How the units are linked:
Z346 h Z346
Z346 a Z618
Z854 h Z201
Z854 a Z209
Z263 h Z405
Z263 a Z99
Z975 h Z875
Z975 a Z818
Z738 h Z642
Z738 a Z869
Z50 h Z346
Z50 a Z459
Z849 h Z630
Z849 a Z981
Z160 h Z15
Z160 a Z975
Z870 h Z199
Z870 a Z44
Z665 h Z446
Z665 a Z604
Z209 h Z123
Z209 a Z563
Z642 h Z160
Z642 a Z614
Z966 h Z331
Z966 a Z906
Z436 h Z44
Z436 a Z915
Z862 h Z99
Z862 a Z699
Z794 h Z665
Z794 a Z15
Z660 h Z818
Z660 a Z849
Z459 h Z618
Z459 a Z794
Z331 h Z849
Z331 a Z954
Z934 h Z915
Z934 a Z269
Z618 h Z738
Z618 a Z738
Z99 h Z123
Z99 a Z199
Z972 h Z199
Z972 a Z767
Z767 h Z871
Z767 a Z446
Z351 h Z406
Z351 a Z721
Z604 h Z42
Z604 a Z575
Z442 h Z794
Z442 a Z160
Z42 h Z44
Z42 a Z442
Z406 h Z975
Z406 a Z660
Z981 h Z721
Z981 a Z699
Z906 h Z630
Z906 a Z209
Z15 h Z869
Z15 a Z406
Z574 h Z966
Z574 a Z690
Z651 h Z285
Z651 a Z50
Z630 h Z854
Z630 a Z574
Z869 h Z614
Z869 a Z975
Z123 h Z486
Z123 a Z574
Z721 h Z660
Z721 a Z91
Z285 h Z665
Z285 a Z346
Z583 h Z900
Z583 a Z767
Z875 h Z690
Z875 a Z199
Z690 h Z906
Z690 a Z454
Z900 h Z269
Z900 a Z651
Z699 h Z91
Z699 a Z854
Z239 h Z563
Z239 a Z405
Z269 h Z794
Z269 a Z486
Z73 h Z454
Z73 a Z405
Z563 h Z563
Z563 a Z870
Z405 h Z239
Z405 a Z123
Z575 h Z975
Z575 a Z642
Z201 h Z862
Z201 a Z331
Z818 h Z699
Z818 a Z442
Z44 h Z583
Z44 a Z583
Z199 h Z723
Z199 a Z871
Z446 h Z50
Z446 a Z42
Z871 h Z583
Z871 a Z900
Z954 h Z199
Z954 a Z263
Z91 h Z15
Z91 a Z160
Z454 h Z906
Z454 a Z239
Z723 h Z436
Z723 a Z934
Z915 h Z583
Z915 a Z972
Z486 h Z870
Z486 a Z436
Z614 h Z351
Z614 a Z15

The rows follow the links: the fewer symbols apart two units are, the more alike their rows tend to be.

Each row is also shifted at random along 4 hidden directions that mean nothing.

Some units, each with a row of numbers:
Z575: +17	+4	+29	+11	-2	-12	-3	-8	+37	-30	-24	+28	+22	-28	+42	+15	+7	-15	-9	-30	-7	-20	-5	-35	-10	+49	+15	-27	+5	-17	+25	+3	-6	-46	+25	-23	-6	-9	+35	+14	+21	-9	-16	-11	-10
Z875: -17	-15	+5	+52	-3	+5	-41	+32	+18	-19	+24	-12	-21	+1	+34	+31	+4	-19	+2	-18	+2	-16	-12	+0	-3	+9	+45	+5	-2	+4	-28	+0	+32	-5	-9	-9	+46	-12	+47	+21	-20	-40	-25	-28	+1
Z563: +5	+31	-43	-20	-8	+22	-16	+5	+17	+16	+7	+14	+6	-3	+16	+42	-4	-9	+59	-36	-1	-44	+15	-15	-18	-14	+17	+13	+20	-18	+53	+11	+4	-10	-8	+8	+5	+25	-32	-14	+4	+32	-11	+10	-41
Z91: -3	-13	-7	-13	+2	-24	+30	-29	-40	+27	-79	+10	-17	-3	+6	-25	-33	+30	-31	+28	-44	+49	+21	+33	+5	+32	-12	+17	-23	+12	-81	-7	0	+4	-12	+31	-31	+3	+35	+42	+5	-36	+61	-7	+31
Z818: -3	-21	+5	+4	-28	-7	+1	-19	+3	-13	-75	+46	-30	-35	+62	+4	-12	-23	+15	0	-28	-7	+23	+44	+49	+10	+3	+53	+7	+16	-37	+11	+23	-81	-6	+32	+8	-8	+32	+32	-48	+11	+10	-46	-7
Z454: -31	+24	-14	-27	+17	+14	-19	+51	-14	+27	+63	-36	-15	+18	-16	+33	-45	-12	-12	-30	+20	+26	+15	+46	-10	+11	+27	-44	-3	+5	-26	-7	+4	+27	-60	+1	+8	+8	-19	+5	+29	-18	+2	-13	+18
Z900: -16	-38	+15	-8	-5	+13	+19	+36	-8	+20	+73	0	+46	-7	-50	-19	+7	+56	-9	-1	+9	+29	-20	+1	+36	-58	-39	+14	-30	+17	-26	-3	+38	-12	-29	-51	-25	+29	-20	-43	-9	-3	+9	-9	+4
Z346: +17	-40	+45	+1	+1	-7	-12	-33	-5	-8	-17	+3	-10	-48	-55	-3	+42	+3	+60	-5	+11	-16	-47	+36	+58	+30	+2	+41	-14	-2	+22	+11	+26	-28	+16	+3	-5	+38	-27	-21	-25	+1	-17	+16	-15
Z630: -5	+48	-39	-5	+19	+12	+7	+2	-2	-5	+35	-23	-33	+21	-2	+4	+23	-2	-31	+19	-9	+4	-4	+41	-44	-4	-8	-78	+8	-17	+5	-28	-58	+38	-2	-1	+19	-40	-30	+19	+12	+4	+16	-1	+18
Z459: +21	+12	+35	-15	-29	-8	-9	-4	+21	-3	+22	-28	-6	+14	-15	-29	+2	-32	+40	0	+25	-5	-26	+6	-14	+51	-25	-11	-3	+5	+24	-37	+8	+16	+42	+4	-36	-16	-29	-20	+11	+30	+9	-5	-8
Z906: -24	+14	-12	-22	-11	-1	-23	+27	-29	+5	-10	-49	-56	-16	+8	+36	-27	-17	+2	+1	+3	+36	-1	+66	+17	+22	+32	-12	-13	+6	-57	-11	+31	+24	-39	-13	+28	+6	+10	+6	-23	-10	-17	-9	+30
Z981: -10	-19	-16	+31	+3	-1	-2	-52	-3	-2	-71	+26	-28	-6	+45	-9	+6	-27	-5	+43	-6	-60	-9	+25	+10	+3	+23	+40	+30	+27	+17	-11	-43	-13	+26	+66	+25	-36	+18	+28	-43	+31	+9	-20	-15
Z405: -21	+17	+3	+2	+28	+16	-28	+13	+24	-12	+53	+1	+15	+32	-18	+40	+1	-13	+42	-43	+35	-20	+11	+6	+28	-23	+32	+10	+19	+3	+43	+36	+5	-16	-17	+25	+9	+28	-29	-4	+28	-12	-10	+6	-34
Z209: +2	+37	-55	-22	-17	+16	-18	+17	+7	+5	-30	-6	-36	-3	+19	+34	-7	-22	+47	+2	+2	-13	+14	+24	-18	+1	+23	+10	+2	-4	0	+3	+27	+19	-18	+3	+33	+8	-4	-21	-17	+44	-7	+5	-6
Z738: +22	-13	+37	+27	+22	-1	-9	-43	+19	-11	-15	+16	+11	-41	-35	+0	+70	+12	+31	-10	-21	-37	-35	-32	+26	+28	+16	+13	-31	-43	+10	+9	+1	-15	+54	-2	+15	+54	+3	+3	+18	-22	+5	+21	-40
Z618: +26	+13	+38	-8	-7	-23	-3	-11	+5	+16	+1	-34	-13	+7	-31	-32	+17	-8	+18	-11	-4	+18	-25	-4	-18	+42	-19	-8	-28	-11	-4	-19	+13	+50	+32	+10	-33	-5	-13	-23	+23	-6	+24	+13	-17
Z42: +7	-10	+6	-35	-18	-7	+22	+2	-6	-18	-35	+25	+18	-28	+33	+6	-22	-7	-18	-20	+9	+17	+3	-6	+13	+23	-13	+12	+8	-14	+5	-13	+27	-49	-13	-22	-18	-6	+12	-4	-15	+13	-36	-12	+34
Z972: -1	-30	+15	+8	-22	-3	-21	+55	+4	-8	+37	-59	-15	+53	+42	-25	-59	-46	-10	+3	+33	+0	-3	-20	-4	-7	-26	+29	+10	+51	-30	-15	+42	+49	+5	+7	+1	-72	+48	-24	-31	+24	-29	-38	+9
Z285: -3	+3	+28	-33	-38	-15	-7	+17	+12	+6	+58	-25	+11	+23	-19	-12	-25	-31	+20	-3	+38	+20	-16	+42	+23	+20	-44	-5	-1	+26	+6	-30	+18	+4	+11	0	-57	-28	-52	-41	+7	+30	+1	-28	+5
Z583: -9	-6	-26	-20	+15	+9	+53	+32	-13	+42	+89	-16	+70	+26	-62	-29	-14	+69	-65	+15	0	+56	-2	-46	-29	-63	-67	-77	-17	-15	-13	-8	-17	+32	-30	-64	-43	+2	-35	-33	+44	-33	+29	+24	+23
Z160: +21	-34	+33	+17	+6	+9	+5	-57	-3	-12	-126	+53	+9	-68	+36	+4	+27	+5	+9	-8	-51	-49	-22	-17	+16	+36	+44	+57	+12	-39	-8	+23	+1	-65	+20	+1	+30	+37	+42	+52	-16	-34	-6	-13	-10
Z99: +7	+35	+10	+8	+35	-38	+21	+18	-40	-4	-16	-21	-6	+26	-22	-26	-23	+6	-29	+19	+16	+76	+49	-5	-4	-29	-5	+18	-21	+14	-24	+35	+5	+39	-38	+24	-14	+6	+21	+3	+31	+1	+6	+58	+52

Where do the symbols, taken in turn from left to right, take each start?
Answers are names.
+14	+47	-15	+14	-6	-23	-2	-10	-7	-34	-37	-14	-56	+34	+46	-19	-2	-55	-6	+31	+8	+9	+23	+33	-26	+14	-15	+2	+23	+23	+19	-14	-34	+37	+30	+33	+6	-68	+18	-4	-13	+55	-1	+15	+17
a a a h -> Z405
+9	+30	-49	-18	-18	+20	-7	+28	+29	+4	+19	+4	+12	+39	+26	+10	-19	-12	+45	-20	+19	-34	+24	-57	-48	-19	-10	-15	+22	+2	+47	-3	+3	+25	+23	-1	-4	-13	-7	-23	-4	+57	-13	+2	-38
h a h -> Z583
-2	-8	-28	-6	-34	+34	+4	+53	+43	+3	+66	-1	+32	+25	+26	+4	-14	-3	+13	-26	+20	-40	+11	-48	-10	-34	-30	-11	+21	+17	+26	-11	+26	-8	+8	-32	-2	-37	+3	-41	-10	+48	-38	-17	-26
h h h -> Z269
+20	+59	-26	+1	+17	-43	+42	-13	-40	-19	-24	-15	-4	+25	0	-38	+5	+13	-49	+31	-5	+65	+51	+0	-32	+1	-24	-29	-22	+9	-19	+18	-40	+37	+3	+15	-32	-33	+1	+3	+41	+7	+29	+49	+46
h a h a h -> Z915
+10	-18	+8	-33	-21	+6	+9	-19	+7	-9	+5	+47	+54	-42	-6	+8	+23	+11	-10	-17	+12	-3	-19	+5	-1	+19	-28	-26	+13	-17	+53	-11	-18	-48	-8	-47	-25	+5	-38	-22	+11	+7	-23	-10	+22
h a a -> Z442
-8	+25	-41	+2	+14	+17	-24	+3	+19	-19	+12	-3	-12	+12	+14	+42	+27	-15	+41	-37	+24	-43	+21	-8	-6	-23	+29	-4	+27	-16	+59	+16	-8	+21	-11	+20	+41	+11	-15	-9	+8	+24	-22	+15	-16
h h a h -> Z583
+1	+35	-35	+11	+8	+5	+28	-37	+5	-9	-23	+29	-13	+20	+30	-15	+24	-5	-4	+29	-14	-28	+22	+20	-32	-17	-20	-25	+35	+12	+45	-4	-72	-8	+24	+35	+3	-34	-14	+25	+13	+28	+29	+11	0
h a a a -> Z818
-2	-18	+9	+24	+20	-23	+3	+34	-27	-9	+6	-37	+5	+14	-8	-37	-7	-5	-33	+20	+9	+40	+6	-37	+5	-27	-5	+37	-13	+8	-40	+27	+24	+48	-22	-15	+3	-3	+54	+2	-8	-10	-19	+32	+30
h h a a -> Z972
+16	-49	+45	+5	-26	+1	-17	-14	+23	-23	+8	+13	+4	-23	-12	-1	+25	-29	+53	-5	+40	-25	-42	+22	+44	+22	+0	+45	-3	+15	+44	-6	+31	-34	+30	+7	-13	+10	-27	-28	-33	+25	-40	-21	-28
a h a h a -> Z614
+26	+11	+39	+35	-5	+12	-21	-10	+51	-21	+52	+28	+18	+15	+38	+4	+28	-31	+45	-31	+4	-53	+1	-62	-34	+29	+13	-41	+35	-19	+45	-12	-15	-36	+46	-7	+4	-13	+14	+16	+40	-18	+9	-21	-56
a h a -> Z721
-2	+33	-9	+34	+8	+1	-3	+20	+16	-48	+52	-8	-67	+28	+34	-19	+39	-43	+2	+15	+31	-7	+10	+27	-8	-18	-8	-15	+22	+29	+17	-1	-23	+7	+21	+26	+14	-62	+15	+9	-8	+38	-16	-6	+1
h a a -> Z699
+9	-32	-19	-4	-20	+16	-1	+5	0	+13	-29	-18	+15	-19	-5	-17	-4	+17	+14	+5	-21	-26	-24	-41	0	-26	-24	+40	-8	-3	+4	-11	+40	+10	+21	-14	+7	+6	+14	-34	-31	+26	-23	-5	-18
a a a h -> Z583
-12	-47	+21	+15	-19	+17	-2	+31	+12	-17	+62	+16	+28	+4	+5	+5	+8	+8	-9	-15	+32	-26	-20	-21	+28	-55	-21	+6	+7	+11	+17	+1	+13	-34	-8	-38	-5	-11	-10	-24	-19	+1	-43	-38	-25
a h h h h -> Z346
